Below are the code and all the weights of a small trained network. Each question names an input and a target symbol and asks about switching units off, where a switched-off unit gives its printed mean instead of its output.

import numpy as np


def w(rows, s, z=0):
    codes = np.array(rows[::2]) - 128.0
    scale = np.full(codes.shape[1], s)
    scale[-1] = z or s
    return codes * scale


def norm(h):
    return h / np.sqrt((h * h).mean(-1, keepdims=True) + 1e-5)


def f(y):
    return np.maximum(y, 0)


def softmax(a):
    e = np.exp(a - a.max(-1, keepdims=True))
    return e / e.sum(-1, keepdims=True)


def log_softmax(a):
    a = a - a.max(-1, keepdims=True)
    return a - np.log(np.exp(a).sum(-1, keepdims=True))


def net(x, mask):
    ids = ['γζηθμξπφ'.index(c) for c in x.split()]
    T = len(ids)
    res = E[ids] + P[:T]
    u = 0
    for l in range(2):
        q, k, v = (norm(res) @ M[l].T for M in (Q, K, V))
        z = softmax(np.where(np.tri(T) > 0, q @ k.T / 2**0.5, -1e9)) @ v
        res = res + np.where(mask[u], z, O[l][:, -1]) @ O[l][:, :-1]
        u += 1
        y = f(norm(res) @ A[l][:, :-1].T + A[l][:, -1])
        res = res + np.where(mask[u : u + 12], y, B[l][:, -1]) @ B[l][:, :-1]
        u += 12
    return log_softmax(norm(res)[-1] @ U[:, :-1].T + U[:, -1])


Q, K, V, O, A, B = {}, {}, {}, {}, {}, {}
E = w([
[149,128,139,237],'γ',
[95,189,134,178],'ζ',
[197,182,58,78],'η',
[126,172,3,224],'θ',
[88,133,229,120],'μ',
[61,78,82,152],'ξ',
[177,210,211,152],'π',
[136,86,165,153],'φ',
],0.019)
P = w([
[119,95,160,1],'0',
[178,112,60,212],'1',
[179,124,64,160],'2',
[176,135,66,136],'3',
[77,82,172,95],'4',
[93,79,151,128],'5',
[181,127,63,146],'6',
[98,86,151,126],'7',
],0.0044)
Q[0] = w([
[159,184,120,1],'0.h1',
[153,184,158,83],'0.h1',
],0.007)
K[0] = w([
[105,80,2,237],'0.h1',
[109,95,160,155],'0.h1',
],0.0042)
V[0] = w([
[131,136,115,1],'0.h1',
[252,118,146,197],'0.h1',
],0.0068)
O[0] = w([
[135,143,160,121,2],'0.h1',
[151,129,130,249,231],'0.h1',
],0.014,0.0035)
A[0] = w([
[93,145,174,96,138],'0.n1',
[81,113,164,82,255],'0.n2',
[197,62,170,153,182],'0.n3',
[107,79,79,108,62],'0.n4',
[97,85,131,141,59],'0.n5',
[102,84,48,119,156],'0.n6',
[95,142,160,109,82],'0.n7',
[227,109,100,95,143],'0.n8',
[167,161,80,34,164],'0.n9',
[74,76,101,164,98],'0.n10',
[8,115,106,169,193],'0.n11',
[213,186,132,128,233],'0.n12',
],0.013,0.0027)
B[0] = w([
[212,138,94,112,153],'0.n1',
[180,142,75,125,162],'0.n2',
[79,135,98,47,231],'0.n3',
[199,62,84,190,147],'0.n4',
[192,163,119,182,157],'0.n5',
[148,195,35,169,186],'0.n6',
[134,177,104,93,143],'0.n7',
[254,136,221,191,171],'0.n8',
[168,30,195,197,174],'0.n9',
[205,179,131,223,210],'0.n10',
[197,145,135,189,253],'0.n11',
[139,104,225,208,237],'0.n12',
],0.0074,0.0068)
Q[1] = w([
[164,141,158,106],'1.h1',
[249,199,156,196],'1.h1',
],0.011)
K[1] = w([
[75,196,131,191],'1.h1',
[14,1,104,6],'1.h1',
],0.0064)
V[1] = w([
[64,6,254,86],'1.h1',
[186,180,243,145],'1.h1',
],0.008)
O[1] = w([
[254,152,123,133,52],'1.h1',
[69,236,236,135,253],'1.h1',
],0.0077,0.0033)
A[1] = w([
[154,155,171,243,165],'1.n1',
[2,175,78,125,139],'1.n2',
[81,35,138,238,181],'1.n3',
[196,180,101,86,39],'1.n4',
[204,167,37,248,141],'1.n5',
[12,169,125,132,133],'1.n6',
[63,89,105,136,3],'1.n7',
[63,153,16,161,142],'1.n8',
[132,115,217,80,249],'1.n9',
[141,168,173,177,142],'1.n10',
[166,14,193,195,195],'1.n11',
[67,172,81,132,36],'1.n12',
],0.0087,0.0057)
B[1] = w([
[132,130,180,49,251],'1.n1',
[166,212,53,178,144],'1.n2',
[112,108,95,49,204],'1.n3',
[122,93,185,164,131],'1.n4',
[65,84,193,82,241],'1.n5',
[2,120,143,214,146],'1.n6',
[121,130,87,154,128],'1.n7',
[205,207,111,82,158],'1.n8',
[136,190,48,19,168],'1.n9',
[49,84,144,97,193],'1.n10',
[102,60,50,103,203],'1.n11',
[142,64,173,225,130],'1.n12',
],0.0077,0.014)
U = w([
[76,22,151,150,46],'γ',
[110,130,194,158,56],'ζ',
[246,56,156,100,135],'η',
[127,139,91,126,254],'θ',
[185,163,131,43,168],'μ',
[133,69,86,143,222],'ξ',
[165,150,207,104,42],'π',
[137,51,55,12,62],'φ',
],0.012,0.0024)

Each question gives the input, a string of symbols that net reads in full, and the target symbol t.
The units are the heads (2 rows each of Q, K, V and O) and the neurons (one row each of A and B). Each row of codes is followed by its name. A weight is (code - 128) times the scale printed after its matrix; where a second scale follows, it is the last column's (O, A, B and U).
mask holds one flag per unit, layer by layer, with each layer's heads first. A switched-off unit (its flag False) gives its mean, the last column of its rows in O or B, instead of its output. The means were averaged over made-up inputs and are rounded, as every weight is.
A unit's drop is (log p(t) with every unit on - log p(t) with that unit switched off) / (log p(t) with every unit on - log p(t) with every unit switched off).
The circuit of an input: a set's keep is (log p(t) with only the set's units on - log p(t) with every unit switched off) / (log p(t) with every unit on - log p(t) with every unit switched off). Starting from the 12 units with the biggest drops (on a tie, the unit counted first), units are removed one at a time, each time the one whose removal leaves the highest keep (on an exact tie, the one counted first), for as long as the keep stays at least 0.8.
circuit, biggest first: the units of the circuit, biggest drop first
k most important neurons: the k neurons with the biggest drops, biggest first
k most important neurons of layer l: the k neurons of layer l with the biggest drops, biggest first
drop of u: that unit's drop, to one decimal
input ζ η γ φ η, target η: 2 most important neurons : 0.n8, 0.n9
input μ ξ φ η φ, target μ: 3 most important neurons of layer 0 : 0.n8, 0.n3, 0.n5
input φ θ ζ η γ, target η: 3 most important neurons : 0.n3, 0.n11, 0.n6
input ξ η η ζ, target γ: circuit, biggest first : 1.h1
input φ γ π ξ γ θ φ μ, target η: 3 most important neurons of layer 0 : 0.n11, 0.n3, 0.n6
input ζ μ η ξ φ ζ ξ, target θ: circuit, biggest first : 0.n6, 0.n10
input η η μ, target μ: circuit, biggest first : 1.n9, 0.h1, 1.n5
input γ ζ φ, target φ: 3 most important neurons of layer 1 : 1.n3, 1.n8, 1.n11
input φ γ φ θ ζ η μ γ, target η: 4 most important neurons of layer 0 : 0.n3, 0.n11, 0.n6, 0.n12
input φ φ γ φ γ γ π, target η: 2 most important neurons : 0.n3, 0.n11
input ξ ξ μ, target μ: circuit, biggest first : 0.h1, 1.n5
input ζ ξ η ζ η, target η: 3 most important neurons : 0.n9, 0.n8, 0.n3
input η η μ φ γ γ, target π: 2 most important neurons : 0.n6, 0.n11
input η φ φ, target φ: 3 most important neurons of layer 0 : 0.n3, 0.n8, 0.n11
input ξ γ γ μ μ, target φ: most important neuron : 0.n6
input φ ζ γ ξ ξ γ ξ, target η: 3 most important neurons of layer 0 : 0.n11, 0.n3, 0.n6
input ξ ζ ξ φ ξ ζ θ π, target φ: 2 most important neurons : 0.n12, 1.n9
input ξ ζ ζ, target φ: 2 most important neurons of layer 1 : 1.n3, 1.n8
input ξ η μ γ, target φ: drop of 0.n6 : -0.1
input φ γ μ, target η: drop of 0.n6 : 0.7
input ξ γ ζ η ζ π, target φ: drop of 1.h1 : 0.5
input θ γ φ ξ ξ φ ξ ξ, target ξ: most important neuron of layer 0 : 0.n6
